Here is a tiny trained network, its code and every weight. The questions are about switching its units off for an input and a target symbol, where a switched-off unit gives its printed mean instead of its output.

import numpy as np


def w(rows, s, z=0):
    codes = np.array(rows[::2]) - 128.0
    scale = np.full(codes.shape[1], s)
    scale[-1] = z or s
    return codes * scale


def softmax(a):
    e = np.exp(a - a.max(-1, keepdims=True))
    return e / e.sum(-1, keepdims=True)


def log_softmax(a):
    a = a - a.max(-1, keepdims=True)
    return a - np.log(np.exp(a).sum(-1, keepdims=True))


def net(x, mask):
    ids = ['βγεμστφψω'.index(c) for c in x.split()]
    T = len(ids)
    res = E[ids] + P[:T]
    u = 0
    for l in range(3):
        r = res
        for j in range(3):
            rows = slice(2 * j, 2 * j + 2)
            q, k, v = (r @ M[l][rows].T for M in (Q, K, V))
            z = softmax(np.where(np.tri(T) > 0, q @ k.T / 2**0.5, -1e9)) @ v
            o = O[l][rows]
            res = res + np.where(mask[u + j], z, o[:, -1]) @ o[:, :-1]
        u += 3
    return log_softmax(res[-1] @ U[:, :-1].T + U[:, -1])


Q, K, V, O = {}, {}, {}, {}
E = w([
[71,123,149,71,89],'β',
[143,94,34,75,85],'γ',
[250,76,136,157,87],'ε',
[226,152,103,103,121],'μ',
[227,132,177,135,125],'σ',
[29,44,139,211,111],'τ',
[174,171,165,74,82],'φ',
[109,151,229,90,63],'ψ',
[113,102,205,150,116],'ω',
],0.012)
P = w([
[168,55,239,36,235],'0',
[57,159,2,159,44],'1',
[145,8,87,75,232],'2',
[95,168,65,187,31],'3',
[131,29,161,105,190],'4',
[114,183,87,190,30],'5',
[100,38,174,114,171],'6',
[124,196,98,180,20],'7',
[81,62,230,93,135],'8',
[156,204,114,201,33],'9',
[32,48,244,105,123],'10',
[195,204,105,178,15],'11',
],0.0087)
Q[0] = w([
[186,73,108,83,97],'L0H0',
[124,187,129,153,173],'L0H0',
[109,105,130,232,45],'L0H1',
[65,134,161,2,134],'L0H1',
[150,142,200,91,158],'L0H2',
[167,167,78,226,137],'L0H2',
],0.0072)
K[0] = w([
[135,50,203,64,218],'L0H0',
[19,137,120,184,97],'L0H0',
[220,157,123,49,54],'L0H1',
[2,142,147,78,108],'L0H1',
[151,167,79,116,105],'L0H2',
[130,88,124,109,205],'L0H2',
],0.0072)
V[0] = w([
[238,68,212,25,133],'L0H0',
[124,15,132,123,151],'L0H0',
[2,40,164,239,134],'L0H1',
[190,160,103,158,73],'L0H1',
[165,195,59,215,60],'L0H2',
[82,119,226,176,193],'L0H2',
],0.0075)
O[0] = w([
[93,145,216,162,187,255],'L0H0',
[41,82,151,186,129,208],'L0H0',
[159,29,109,206,110,138],'L0H1',
[80,182,59,131,89,136],'L0H1',
[145,122,2,182,159,74],'L0H2',
[208,160,214,141,26,146],'L0H2',
],0.0079,0.0066)
Q[1] = w([
[146,183,124,143,93],'L1H0',
[95,98,124,54,192],'L1H0',
[204,25,105,114,216],'L1H1',
[171,133,104,131,2],'L1H1',
[122,52,89,115,136],'L1H2',
[112,179,146,154,24],'L1H2',
],0.0073)
K[1] = w([
[115,128,66,115,54],'L1H0',
[222,142,225,112,105],'L1H0',
[200,147,99,157,221],'L1H1',
[104,31,217,64,149],'L1H1',
[90,3,6,183,166],'L1H2',
[125,237,168,122,59],'L1H2',
],0.007)
V[1] = w([
[254,144,134,139,118],'L1H0',
[150,147,184,182,136],'L1H0',
[138,63,182,91,174],'L1H1',
[160,159,176,4,214],'L1H1',
[170,128,207,28,107],'L1H2',
[128,24,152,140,147],'L1H2',
],0.0083)
O[1] = w([
[231,70,58,196,115,92],'L1H0',
[224,154,186,157,108,203],'L1H0',
[93,131,106,171,165,251],'L1H1',
[146,144,107,115,254,170],'L1H1',
[46,104,66,198,117,230],'L1H2',
[90,109,195,193,152,198],'L1H2',
],0.0095,0.015)
Q[2] = w([
[174,39,164,71,171],'L2H0',
[145,96,140,145,59],'L2H0',
[137,254,178,184,104],'L2H1',
[156,56,200,151,91],'L2H1',
[84,195,41,211,97],'L2H2',
[177,75,72,138,86],'L2H2',
],0.0067)
K[2] = w([
[149,79,96,127,57],'L2H0',
[119,144,84,102,111],'L2H0',
[117,108,185,184,177],'L2H1',
[160,187,173,115,125],'L2H1',
[1,105,63,109,154],'L2H2',
[113,152,42,124,67],'L2H2',
],0.0072)
V[2] = w([
[180,95,140,184,125],'L2H0',
[88,25,201,168,76],'L2H0',
[221,202,144,125,135],'L2H1',
[111,129,71,137,128],'L2H1',
[136,122,132,141,44],'L2H2',
[128,79,254,114,181],'L2H2',
],0.0086)
O[2] = w([
[15,132,69,21,155,160],'L2H0',
[119,4,98,2,151,229],'L2H0',
[10,232,154,31,196,51],'L2H1',
[175,102,174,228,191,89],'L2H1',
[67,179,71,202,170,90],'L2H2',
[129,142,238,88,129,253],'L2H2',
],0.006,0.03)
U = w([
[196,75,153,90,216,162],'β',
[246,122,158,101,78,189],'γ',
[75,175,147,46,69,118],'ε',
[98,213,162,163,25,113],'μ',
[1,183,100,131,151,67],'σ',
[145,96,38,98,37,166],'τ',
[154,166,101,219,121,192],'φ',
[153,65,56,151,213,38],'ψ',
[87,110,50,37,208,2],'ω',
],0.0054,0.0038)

Each question gives the input, a string of symbols that net reads in full, and the target symbol t.
The units are the heads (2 rows each of Q, K, V and O). Each row of codes is followed by its name. A weight is (code - 128) times the scale printed after its matrix; where a second scale follows, it is the last column's (O and U).
mask holds one flag per head, layer by layer. A switched-off head (its flag False) gives its mean, the last column of its rows in O, instead of its output. The means were averaged over made-up inputs and are rounded, as every weight is.
A unit's drop is (log p(t) with every unit on - log p(t) with that unit switched off) / (log p(t) with every unit on - log p(t) with every unit switched off).
The circuit of an input: a set's keep is (log p(t) with only the set's units on - log p(t) with every unit switched off) / (log p(t) with every unit on - log p(t) with every unit switched off). Starting from all 9 units, units are removed one at a time, each time the one whose removal leaves the highest keep (on an exact tie, the one counted first), for as long as the keep stays at least 0.8.
circuit, biggest first: the units of the circuit, biggest drop first
unit that matters most: the unit with the biggest drop
which heads matter: for each layer, one digit per head in row order, 1 if its drop is at least 0.15 and else 0, layers parted by /
drop when u is switched off: that unit's drop, to one decimal
input μ μ ε ψ φ φ ω μ ψ β, target μ: circuit, biggest first	L2H0, L1H1, L0H1
input μ φ ω σ ε ω β τ φ φ φ ε, target μ: circuit, biggest first	L2H0, L0H1, L1H1
input ψ ψ β σ, target ψ: unit that matters most	L1H2
input β φ φ ψ ε β τ ε σ β ε τ, target β: circuit, biggest first	L1H1, L0H2, L2H2, L0H0
input μ ε φ μ σ β ω τ γ μ, target μ: circuit, biggest first	L2H0, L1H1, L0H1
input φ ε τ β φ τ τ φ μ τ, target φ: which heads matter	111 / 011 / 110
input β φ ω ε φ ψ ψ τ σ β, target β: circuit, biggest first	L1H1, L0H2, L0H0, L2H2
input μ ψ τ β ε ε γ ω, target μ: circuit, biggest first	L2H0, L1H1, L0H1
input τ τ ε τ β τ γ ε ε γ, target τ: which heads matter	011 / 010 / 011
input τ σ β σ τ ω γ φ γ, target γ: which heads matter	111 / 111 / 100
input φ σ γ ε ω ψ ψ τ φ μ, target φ: which heads matter	011 / 011 / 100
input ω μ φ ω φ μ σ μ, target ω: which heads matter	011 / 110 / 100
input β τ σ τ β μ ω β φ ε γ τ, target β: which heads matter	101 / 011 / 011
input σ φ φ ψ, target σ: unit that matters most	L0H2
input ψ τ τ ψ β γ ψ ω, target ψ: which heads matter	101 / 011 / 010
input ω σ μ τ τ ψ φ σ φ ψ β ε, target ω: which heads matter	011 / 110 / 100
input ε ψ σ ψ, target ε: drop when L2H1 is switched off	0.2
input ε ω ψ μ ψ γ μ ω σ τ τ τ, target ε: drop when L2H1 is switched off	0.2
input ψ φ ψ ψ ψ τ γ σ, target ψ: drop when L1H2 is switched off	1.7
input ψ τ ψ ε σ ψ μ ε, target ψ: unit that matters most	L0H2
